Below are the code and all the weights of a small trained network. Each question names an input and a class and asks about switching units off, where a switched-off unit gives its printed mean instead of its output.

import numpy as np


def w(rows, s, z=0):
    codes = np.array(rows[::2]) - 128.0
    scale = np.full(codes.shape[1], s)
    scale[-1] = z or s
    return codes * scale


def f(y):
    return y / 2 * (1 + np.tanh(0.7978845608 * (y + 0.044715 * y**3)))


def log_softmax(a):
    a = a - a.max(-1, keepdims=True)
    return a - np.log(np.exp(a).sum(-1, keepdims=True))


def net(x, mask):
    res = np.array(x, float).reshape(1, 6) / 4 @ E
    y = f(res @ A[0][:, :-1].T + A[0][:, -1])
    res = res + np.where(mask, y, B[0][:, -1]) @ B[0][:, :-1]
    return log_softmax(res[-1] @ U[:, :-1].T + U[:, -1])


A, B = {}, {}
E = w([
[152,144,153,112,138,217,165,147,26],'x0',
[117,185,124,39,230,96,99,58,89],'x1',
[123,178,40,74,97,144,245,114,168],'x2',
[119,116,126,129,129,132,126,122,126],'x3',
[122,116,135,114,117,129,127,125,128],'x4',
[130,122,136,113,120,126,128,132,132],'x5',
],0.012)
A[0] = w([
[166,115,255,139,143,209,101,136,16,168],'N0',
[112,81,170,181,148,21,74,147,209,226],'N1',
[136,147,107,58,192,94,158,65,87,136],'N2',
[132,185,85,53,130,225,182,119,83,135],'N3',
[89,182,85,68,137,150,182,110,148,136],'N4',
[140,163,135,78,218,60,62,40,125,179],'N5',
[124,191,126,33,225,103,144,68,76,149],'N6',
[164,149,93,88,125,243,208,164,85,140],'N7',
[126,72,106,182,44,181,142,200,155,255],'N8',
[96,153,35,98,98,93,197,102,222,161],'N9',
[149,72,158,215,75,130,93,176,191,222],'N10',
],0.0078,0.0064)
B[0] = w([
[160,111,95,178,242,167,62,159,1,232],'N0',
[63,162,202,98,111,89,58,60,241,248],'N1',
[100,139,104,82,153,141,75,105,159,209],'N2',
[72,190,121,103,170,199,151,104,148,217],'N3',
[130,174,96,93,93,162,139,91,170,202],'N4',
[77,85,83,47,141,68,70,239,160,244],'N5',
[60,156,119,55,161,144,76,91,124,247],'N6',
[117,177,203,151,127,223,206,107,133,216],'N7',
[193,155,181,186,87,168,182,93,135,244],'N8',
[227,87,34,103,33,66,201,97,226,228],'N9',
[118,180,208,175,110,154,89,23,168,241],'N10',
],0.0081,0.013)
U = w([
[49,202,168,115,127,156,107,32,179,251],'0',
[36,71,152,98,131,9,72,215,162,115],'1',
[248,93,71,168,46,49,193,94,178,97],'2',
[136,102,2,52,93,60,146,162,189,101],'3',
[251,96,161,214,142,176,106,150,78,152],'4',
[108,97,64,111,190,140,76,208,44,57],'5',
[166,143,156,151,96,204,254,171,131,52],'6',
],0.0069,0.0019)

Each question gives the input, the list of numbers given to net, and the class t.
The units are the neurons (one row each of A and B). Each row of codes is followed by its name. A weight is (code - 128) times the scale printed after its matrix; where a second scale follows, it is the last column's (A, B and U).
mask holds one flag per neuron, in row order. A switched-off neuron (its flag False) gives its mean, the last column of its row in B, instead of its output. The means were averaged over made-up inputs and are rounded, as every weight is.
A unit's drop is (log p(t) with every unit on - log p(t) with that unit switched off) / (log p(t) with every unit on - log p(t) with every unit switched off).
The circuit of an input: a set's keep is (log p(t) with only the set's units on - log p(t) with every unit switched off) / (log p(t) with every unit on - log p(t) with every unit switched off). Starting from all 11 units, units are removed one at a time, each time the one whose removal leaves the highest keep (on an exact tie, the one counted first), for as long as the keep stays at least 0.8.
circuit, biggest first: the units of the circuit, biggest drop first
k most important neurons: the k neurons with the biggest drops, biggest first
drop when u is switched off: that unit's drop, to one decimal
input [-5,-8,2,8,-7,1], class 2: circuit, biggest first	(N9)
input [4,-7,1,1,5,7], class 6: 2 most important neurons	(N7, N8)
input [0,5,1,-1,-6,1], class 3: circuit, biggest first	(N10, N5)
input [0,-6,2,4,4,5], class 2: circuit, biggest first	(N3, N6)
input [4,0,6,-8,-7,-7], class 6: 2 most important neurons	(N1, N10)
input [8,4,0,7,2,1], class 5: 3 most important neurons	(N0, N1, N10)
input [6,6,0,-4,-2,5], class 5: 3 most important neurons	(N0, N1, N10)
input [2,-5,8,7,-2,4], class 6: drop when N3 is switched off	0.1
input [-5,6,-1,-4,-6,-1], class 1: drop when N5 is switched off	0.2
input [6,5,0,-3,3,1], class 5: drop when N1 is switched off	0.3
